Here is a tiny trained network, its code and every weight. The questions are about switching its units off for an input and a class, where a switched-off unit gives its printed mean instead of its output.

import numpy as np


def w(rows, s, z=0):
    codes = np.array(rows[::2]) - 128.0
    scale = np.full(codes.shape[1], s)
    scale[-1] = z or s
    return codes * scale


def norm(h):
    return h / np.sqrt((h * h).mean(-1, keepdims=True) + 1e-5)


def f(y):
    return y / 2 * (1 + np.tanh(0.7978845608 * (y + 0.044715 * y**3)))


def log_softmax(a):
    a = a - a.max(-1, keepdims=True)
    return a - np.log(np.exp(a).sum(-1, keepdims=True))


def net(x, mask):
    res = np.array(x, float).reshape(1, 2) / 4 @ E
    u = 0
    for l in range(2):
        y = f(norm(res) @ A[l][:, :-1].T + A[l][:, -1])
        res = res + np.where(mask[u : u + 14], y, B[l][:, -1]) @ B[l][:, :-1]
        u += 14
    return log_softmax(norm(res)[-1] @ U[:, :-1].T + U[:, -1])


A, B = {}, {}
E = w([
[255,210,180,123,192,40,108,193,154,134,248,147],'x0',
[226,138,65,66,112,213,79,69,152,160,47,172],'x1',
],0.0086)
A[0] = w([
[147,136,102,204,162,74,151,67,168,67,153,150,94],'L0N0',
[130,155,1,68,200,110,50,123,160,105,102,105,152],'L0N1',
[110,156,128,181,132,79,125,121,140,107,160,130,234],'L0N2',
[133,161,29,128,184,108,145,152,91,108,172,162,121],'L0N3',
[154,126,141,178,86,94,133,168,133,56,172,180,75],'L0N4',
[197,171,96,91,174,171,47,122,100,142,120,98,2],'L0N5',
[110,91,81,185,156,100,93,207,82,106,163,104,112],'L0N6',
[126,28,186,187,124,190,123,139,149,76,90,95,141],'L0N7',
[136,163,102,140,87,51,139,137,181,96,115,149,154],'L0N8',
[91,100,110,166,204,158,165,115,157,156,103,152,77],'L0N9',
[156,80,69,134,53,132,110,129,119,75,155,166,88],'L0N10',
[176,115,97,169,201,72,138,156,123,151,115,141,125],'L0N11',
[105,131,66,181,155,193,139,92,190,117,143,161,127],'L0N12',
[119,98,80,152,160,149,132,112,143,156,116,153,117],'L0N13',
],0.0066,0.00094)
B[0] = w([
[138,119,170,170,115,169,100,83,105,198,89,144,171],'L0N0',
[147,154,123,178,163,50,214,138,134,111,145,185,220],'L0N1',
[210,64,124,94,115,125,166,30,127,62,77,118,225],'L0N2',
[14,162,99,16,197,157,92,125,24,114,97,181,174],'L0N3',
[147,107,74,62,109,103,96,164,104,159,85,108,223],'L0N4',
[106,48,164,155,88,135,127,71,149,130,142,124,253],'L0N5',
[108,110,90,167,150,194,161,88,206,155,126,121,221],'L0N6',
[169,206,131,72,179,111,140,121,118,86,76,189,226],'L0N7',
[87,60,61,128,195,100,114,79,177,65,77,62,161],'L0N8',
[144,157,129,98,203,161,111,125,93,109,168,101,158],'L0N9',
[152,126,168,179,105,74,63,119,88,84,73,154,147],'L0N10',
[61,255,160,117,128,191,155,127,98,36,97,114,206],'L0N11',
[81,155,129,139,169,28,61,167,84,113,147,92,176],'L0N12',
[82,169,110,160,135,72,127,178,101,98,183,132,164],'L0N13',
],0.0059,0.004)
A[1] = w([
[110,167,138,175,199,212,165,105,58,108,70,167,136],'L1N0',
[122,2,105,146,165,108,198,254,128,124,185,90,120],'L1N1',
[216,131,104,138,33,202,97,159,187,210,59,180,164],'L1N2',
[241,165,145,91,73,60,106,160,129,121,209,120,177],'L1N3',
[82,127,141,177,136,253,96,138,118,170,83,187,180],'L1N4',
[26,95,79,160,87,191,22,125,111,129,101,70,177],'L1N5',
[83,215,218,230,101,85,136,90,82,98,147,154,75],'L1N6',
[71,141,148,180,129,129,107,145,188,178,167,60,83],'L1N7',
[112,64,108,122,76,106,211,185,156,94,153,74,66],'L1N8',
[169,123,109,150,64,168,89,113,202,171,122,206,94],'L1N9',
[196,164,38,51,72,204,182,82,204,159,74,42,34],'L1N10',
[138,64,111,143,79,147,152,64,122,159,125,123,251],'L1N11',
[174,143,65,166,144,184,56,112,171,143,107,130,125],'L1N12',
[166,176,218,95,148,143,88,220,198,95,173,116,130],'L1N13',
],0.0068,0.0019)
B[1] = w([
[137,181,134,140,84,91,102,151,161,146,162,162,236],'L1N0',
[141,87,104,86,146,147,147,69,146,198,139,188,192],'L1N1',
[58,72,156,91,161,110,132,125,44,159,199,96,207],'L1N2',
[84,143,107,130,131,146,157,152,97,123,53,83,255],'L1N3',
[159,80,139,173,181,137,184,180,151,98,117,139,191],'L1N4',
[198,139,161,57,167,177,154,172,104,122,130,36,228],'L1N5',
[178,183,96,159,60,123,38,107,134,139,113,186,182],'L1N6',
[146,150,138,110,105,93,128,1,119,167,150,183,135],'L1N7',
[153,72,80,163,131,91,82,121,110,139,156,151,170],'L1N8',
[144,96,82,139,114,96,151,117,143,125,140,140,189],'L1N9',
[143,220,126,209,44,76,99,130,130,116,144,210,179],'L1N10',
[153,129,158,49,173,113,90,135,145,131,158,104,189],'L1N11',
[49,122,153,194,147,102,144,84,219,137,181,97,171],'L1N12',
[105,70,139,121,84,193,107,178,132,95,96,116,223],'L1N13',
],0.008,0.0061)
U = w([
[105,130,137,69,172,176,159,239,77,68,41,54,177],'0',
[105,5,82,123,165,53,142,33,118,171,208,173,184],'1',
[175,193,93,196,44,64,28,101,197,89,113,219,150],'2',
[129,116,144,184,124,181,102,143,187,200,147,136,6],'3',
[148,141,157,221,105,181,123,101,184,226,116,70,1],'4',
],0.011,0.0044)

Each question gives the input, the list of numbers given to net, and the class t.
The units are the neurons (one row each of A and B). Each row of codes is followed by its name. A weight is (code - 128) times the scale printed after its matrix; where a second scale follows, it is the last column's (A, B and U).
mask holds one flag per neuron, layer by layer. A switched-off neuron (its flag False) gives its mean, the last column of its row in B, instead of its output. The means were averaged over made-up inputs and are rounded, as every weight is.
A unit's drop is (log p(t) with every unit on - log p(t) with that unit switched off) / (log p(t) with every unit on - log p(t) with every unit switched off).
The circuit of an input: a set's keep is (log p(t) with only the set's units on - log p(t) with every unit switched off) / (log p(t) with every unit on - log p(t) with every unit switched off). Starting from the 12 units with the biggest drops (on a tie, the unit counted first), units are removed one at a time, each time the one whose removal leaves the highest keep (on an exact tie, the one counted first), for as long as the keep stays at least 0.8.
circuit, biggest first: the units of the circuit, biggest drop first
most important unit: the unit with the biggest drop
k most important neurons: the k neurons with the biggest drops, biggest first
top k neurons in layer l: the k neurons of layer l with the biggest drops, biggest first
drop of u: that unit's drop, to one decimal
input [4,7], class 1: circuit, biggest first	(L1N2)
input [8,8], class 0: circuit, biggest first	(L1N3, L1N2)
input [0,-3], class 2: 2 most important neurons	(L1N10, L0N2)
input [-3,1], class 2: top 2 neurons in layer 0	(L0N7, L0N4)
input [7,8], class 1: 2 most important neurons	(L1N2, L0N5)
input [8,-8], class 0: 2 most important neurons	(L1N3, L0N5)
input [2,-3], class 2: 2 most important neurons	(L0N2, L1N10)
input [-3,0], class 2: 2 most important neurons	(L0N7, L0N4)
input [-4,6], class 1: 2 most important neurons	(L1N2, L0N11)
input [4,-4], class 0: 3 most important neurons	(L0N4, L0N5, L0N2)
input [-2,3], class 2: 4 most important neurons	(L0N1, L0N12, L0N13, L0N4)
input [-3,-2], class 2: top 4 neurons in layer 0	(L0N7, L0N4, L0N8, L0N3)
input [2,4], class 1: top 2 neurons in layer 0	(L0N5, L0N7)
input [8,7], class 0: most important unit	L1N3
input [4,1], class 0: drop of L0N6	0.5
input [-4,-6], class 1: drop of L0N11	0.2
input [1,7], class 1: drop of L1N2	0.1
input [3,8], class 1: drop of L1N2	0.5
